Below is a small trained network, with its code and all its weights. Each question gives an input and a target symbol and asks what happens when units are switched off, that is, made to give their printed mean instead of their output.

import numpy as np


def w(rows, s, z=0):
    codes = np.array(rows[::2]) - 128.0
    scale = np.full(codes.shape[1], s)
    scale[-1] = z or s
    return codes * scale


def norm(h):
    return h / np.sqrt((h * h).mean(-1, keepdims=True) + 1e-5)


def f(y):
    return np.maximum(y, 0)


def softmax(a):
    e = np.exp(a - a.max(-1, keepdims=True))
    return e / e.sum(-1, keepdims=True)


def log_softmax(a):
    a = a - a.max(-1, keepdims=True)
    return a - np.log(np.exp(a).sum(-1, keepdims=True))


def net(x, mask):
    ids = ['ΠΩγζλμστφ'.index(c) for c in x.split()]
    T = len(ids)
    res = E[ids] + P[:T]
    r = norm(res)
    for j in range(2):
        rows = slice(2 * j, 2 * j + 2)
        q, k, v = (r @ M[0][rows].T for M in (Q, K, V))
        z = softmax(np.where(np.tri(T) > 0, q @ k.T / 2**0.5, -1e9)) @ v
        o = O[0][rows]
        res = res + np.where(mask[j], z, o[:, -1]) @ o[:, :-1]
    y = f(norm(res) @ A[0][:, :-1].T + A[0][:, -1])
    res = res + np.where(mask[2:6], y, B[0][:, -1]) @ B[0][:, :-1]
    return log_softmax(norm(res)[-1] @ U[:, :-1].T + U[:, -1])


Q, K, V, O, A, B = {}, {}, {}, {}, {}, {}
E = w([
[111,85,134],'Π',
[195,139,116],'Ω',
[143,249,159],'γ',
[138,86,172],'ζ',
[248,167,134],'λ',
[146,61,242],'μ',
[91,145,166],'σ',
[183,135,121],'τ',
[120,127,53],'φ',
],0.016)
P = w([
[131,209,69],'0',
[52,136,107],'1',
[52,135,107],'2',
[41,128,114],'3',
[37,125,117],'4',
[2,108,129],'5',
],0.0054)
Q[0] = w([
[161,161,98],'head 1',
[169,120,254],'head 1',
[199,102,133],'head 2',
[100,76,161],'head 2',
],0.035)
K[0] = w([
[149,169,98],'head 1',
[78,200,254],'head 1',
[167,112,186],'head 2',
[70,185,160],'head 2',
],0.034)
V[0] = w([
[152,36,108],'head 1',
[254,34,180],'head 1',
[119,155,149],'head 2',
[102,254,243],'head 2',
],0.0097)
O[0] = w([
[182,120,130,85],'head 1',
[244,223,79,4],'head 1',
[111,135,141,123],'head 2',
[2,109,205,83],'head 2',
],0.0085,0.0026)
A[0] = w([
[56,252,143,21],'neuron 1',
[79,159,27,179],'neuron 2',
[159,73,106,1],'neuron 3',
[100,138,148,88],'neuron 4',
],0.022,0.0042)
B[0] = w([
[59,252,170,208],'neuron 1',
[68,30,163,255],'neuron 2',
[112,195,60,174],'neuron 3',
[117,160,86,164],'neuron 4',
],0.025,0.0088)
U = w([
[107,165,25,62],'Π',
[141,125,140,2],'Ω',
[60,199,177,135],'γ',
[182,172,111,111],'ζ',
[172,170,127,167],'λ',
[180,119,254,64],'μ',
[68,63,133,237],'σ',
[148,108,141,125],'τ',
[150,124,128,27],'φ',
],0.017,0.0036)

Each question gives the input, a string of symbols that net reads in full, and the target symbol t.
The units are the heads (2 rows each of Q, K, V and O) and the neurons (one row each of A and B). Each row of codes is followed by its name. A weight is (code - 128) times the scale printed after its matrix; where a second scale follows, it is the last column's (O, A, B and U).
mask holds one flag per unit, heads first, then neurons. A switched-off unit (its flag False) gives its mean, the last column of its rows in O or B, instead of its output. The means were averaged over made-up inputs and are rounded, as every weight is.
A unit's drop is (log p(t) with every unit on - log p(t) with that unit switched off) / (log p(t) with every unit on - log p(t) with every unit switched off).
The circuit of an input: a set's keep is (log p(t) with only the set's units on - log p(t) with every unit switched off) / (log p(t) with every unit on - log p(t) with every unit switched off). Starting from all 6 units, units are removed one at a time, each time the one whose removal leaves the highest keep (on an exact tie, the one counted first), for as long as the keep stays at least 0.8.
circuit, biggest first: the units of the circuit, biggest drop first
k most important neurons: the k neurons with the biggest drops, biggest first
which heads matter: for each layer, one digit per head in row order, 1 if its drop is at least 0.15 and else 0, layers parted by /
drop of u: that unit's drop, to one decimal
input ζ Π τ, target μ: which heads matter	11
input ζ φ φ μ Π, target Π: circuit, biggest first	[neuron 3; head 2]
input φ φ σ φ Ω, target Π: most important neuron	[neuron 1]
input ζ μ φ σ Ω, target μ: 2 most important neurons	[neuron 3; neuron 4]
input φ Ω φ ζ, target ζ: circuit, biggest first	[neuron 2; head 1; neuron 1]
input φ μ τ, target Π: 2 most important neurons	[neuron 2; neuron 1]
input λ Ω λ, target ζ: circuit, biggest first	[neuron 2; neuron 1]
input Ω φ λ φ μ, target μ: circuit, biggest first	[head 1; neuron 1; neuron 2; neuron 3]
input ζ μ Π, target Π: 3 most important neurons	[neuron 3; neuron 1; neuron 2]
input Π Π μ μ, target μ: drop of neuron 2	0.4
input φ γ Π λ γ τ, target Π: drop of neuron 3	0.1
input Ω τ Ω σ λ, target σ: drop of neuron 1	1.6
input φ φ φ φ Ω, target Π: drop of neuron 2	0.1
input φ μ φ φ μ λ, target λ: most important neuron	[neuron 2]
